Here is a tiny trained network, its code and every weight. The questions are about switching its units off for an input and a class, where a switched-off unit gives its printed mean instead of its output.

import numpy as np


def w(rows, s, z=0):
    codes = np.array(rows[::2]) - 128.0
    scale = np.full(codes.shape[1], s)
    scale[-1] = z or s
    return codes * scale


def f(y):
    return np.maximum(y, 0)


def log_softmax(a):
    a = a - a.max(-1, keepdims=True)
    return a - np.log(np.exp(a).sum(-1, keepdims=True))


def net(x, mask):
    res = np.array(x, float).reshape(1, 8) / 4 @ E
    y = f(res @ A[0][:, :-1].T + A[0][:, -1])
    res = res + np.where(mask, y, B[0][:, -1]) @ B[0][:, :-1]
    return log_softmax(res[-1] @ U[:, :-1].T + U[:, -1])


A, B = {}, {}
E = w([
[72,157,254,38,151],'x0',
[70,107,63,28,138],'x1',
[211,165,101,76,137],'x2',
[214,138,162,173,138],'x3',
[117,84,80,198,229],'x4',
[92,35,193,90,77],'x5',
[152,177,101,95,136],'x6',
[204,29,122,79,158],'x7',
],0.0087)
A[0] = w([
[176,154,108,132,132,40],'neuron 1',
[89,95,76,134,125,82],'neuron 2',
[192,148,91,127,137,73],'neuron 3',
[117,106,75,150,137,133],'neuron 4',
[119,135,94,102,88,133],'neuron 5',
[6,95,208,128,121,141],'neuron 6',
[144,47,106,88,101,217],'neuron 7',
[175,129,111,126,130,93],'neuron 8',
[121,153,167,54,83,68],'neuron 9',
[135,200,106,187,39,108],'neuron 10',
[113,99,69,100,206,159],'neuron 11',
[83,142,139,159,125,143],'neuron 12',
[160,161,176,117,163,139],'neuron 13',
[144,49,156,159,125,124],'neuron 14',
[164,166,194,122,171,172],'neuron 15',
[153,175,157,157,103,136],'neuron 16',
[89,151,114,114,180,188],'neuron 17',
[81,131,188,138,117,173],'neuron 18',
[92,115,59,117,156,222],'neuron 19',
[174,118,126,178,184,253],'neuron 20',
[89,98,139,101,106,221],'neuron 21',
[102,177,120,51,115,138],'neuron 22',
[84,183,126,30,94,142],'neuron 23',
[189,156,192,133,151,79],'neuron 24',
[148,149,160,126,146,129],'neuron 25',
[106,116,144,122,161,38],'neuron 26',
[145,60,121,128,113,94],'neuron 27',
],0.014,0.0054)
B[0] = w([
[86,101,169,194,153,156],'neuron 1',
[121,103,62,96,156,166],'neuron 2',
[105,90,144,145,123,175],'neuron 3',
[176,149,113,137,129,173],'neuron 4',
[98,97,195,137,76,157],'neuron 5',
[57,31,124,162,104,247],'neuron 6',
[189,88,218,83,101,204],'neuron 7',
[103,102,120,119,98,158],'neuron 8',
[97,176,98,80,108,195],'neuron 9',
[135,146,195,218,175,195],'neuron 10',
[182,97,75,102,146,198],'neuron 11',
[127,119,109,135,142,171],'neuron 12',
[107,141,92,104,159,177],'neuron 13',
[163,139,159,141,69,178],'neuron 14',
[74,95,76,113,151,195],'neuron 15',
[96,133,105,196,176,173],'neuron 16',
[147,86,127,134,102,179],'neuron 17',
[120,84,104,134,153,196],'neuron 18',
[179,91,96,95,130,197],'neuron 19',
[137,128,53,112,120,221],'neuron 20',
[113,111,162,127,141,195],'neuron 21',
[102,160,152,127,75,195],'neuron 22',
[96,171,105,116,4,220],'neuron 23',
[77,130,75,125,151,179],'neuron 24',
[84,115,58,106,138,157],'neuron 25',
[98,121,134,108,139,141],'neuron 26',
[148,141,157,111,114,163],'neuron 27',
],0.011,0.015)
U = w([
[155,246,120,184,101,159],'0',
[91,232,140,58,106,89],'1',
[160,215,172,78,186,2],'2',
[155,62,192,115,91,177],'3',
[151,120,66,123,206,146],'4',
[68,69,79,73,64,161],'5',
[39,87,132,179,150,89],'6',
[222,107,141,103,148,102],'7',
],0.011,0.0083)

Each question gives the input, the list of numbers given to net, and the class t.
The units are the neurons (one row each of A and B). Each row of codes is followed by its name. A weight is (code - 128) times the scale printed after its matrix; where a second scale follows, it is the last column's (A, B and U).
mask holds one flag per neuron, in row order. A switched-off neuron (its flag False) gives its mean, the last column of its row in B, instead of its output. The means were averaged over made-up inputs and are rounded, as every weight is.
A unit's drop is (log p(t) with every unit on - log p(t) with that unit switched off) / (log p(t) with every unit on - log p(t) with every unit switched off).
The circuit of an input: a set's keep is (log p(t) with only the set's units on - log p(t) with every unit switched off) / (log p(t) with every unit on - log p(t) with every unit switched off). Starting from the 12 units with the biggest drops (on a tie, the unit counted first), units are removed one at a time, each time the one whose removal leaves the highest keep (on an exact tie, the one counted first), for as long as the keep stays at least 0.8.
circuit, biggest first: the units of the circuit, biggest drop first
unit that matters most: the unit with the biggest drop
top k neurons: the k neurons with the biggest drops, biggest first
drop of u: that unit's drop, to one decimal
input [-7,-8,-6,-5,8,-3,8,8], class 7: unit that matters most -> neuron 14
input [2,2,-5,1,-3,-5,2,-4], class 6: circuit, biggest first -> neuron 10; neuron 20
input [-8,-2,2,-7,-6,2,-4,-5], class 0: circuit, biggest first -> neuron 6; neuron 10
input [-6,-1,7,5,0,-3,-6,8], class 7: top 3 neurons -> neuron 6; neuron 20; neuron 23
input [-6,-6,6,4,5,3,3,-6], class 6: top 3 neurons -> neuron 1; neuron 3; neuron 23
input [5,3,-2,7,-3,-7,7,-8], class 0: top 3 neurons -> neuron 10; neuron 6; neuron 16
input [-7,7,-4,-6,-5,-8,-2,-8], class 0: circuit, biggest first -> neuron 10; neuron 6
input [-3,-5,3,-2,0,-5,4,-7], class 6: top 2 neurons -> neuron 23; neuron 1
input [-7,-7,-2,-8,-4,0,7,6], class 7: circuit, biggest first -> neuron 6; neuron 23
input [-4,-4,6,5,-2,-4,0,5], class 6: top 2 neurons -> neuron 1; neuron 3
input [1,-3,7,-1,5,3,2,6], class 7: top 3 neurons -> neuron 6; neuron 23; neuron 7
input [-1,4,-5,7,6,-5,-7,3], class 4: top 2 neurons -> neuron 20; neuron 7
input [-8,0,6,-7,-8,-1,5,1], class 0: top 3 neurons -> neuron 6; neuron 10; neuron 23
input [-6,-6,-7,4,-2,-6,2,-2], class 0: circuit, biggest first -> neuron 6
input [-7,5,0,-7,-2,6,0,3], class 3: drop of neuron 7 -> 0.4
input [-3,-6,-3,1,0,7,-1,-6], class 6: drop of neuron 16 -> 0.0
input [8,-6,1,8,-3,-8,2,8], class 4: drop of neuron 20 -> 0.1
input [1,-1,8,0,-6,-2,6,-1], class 1: drop of neuron 6 -> 0.4
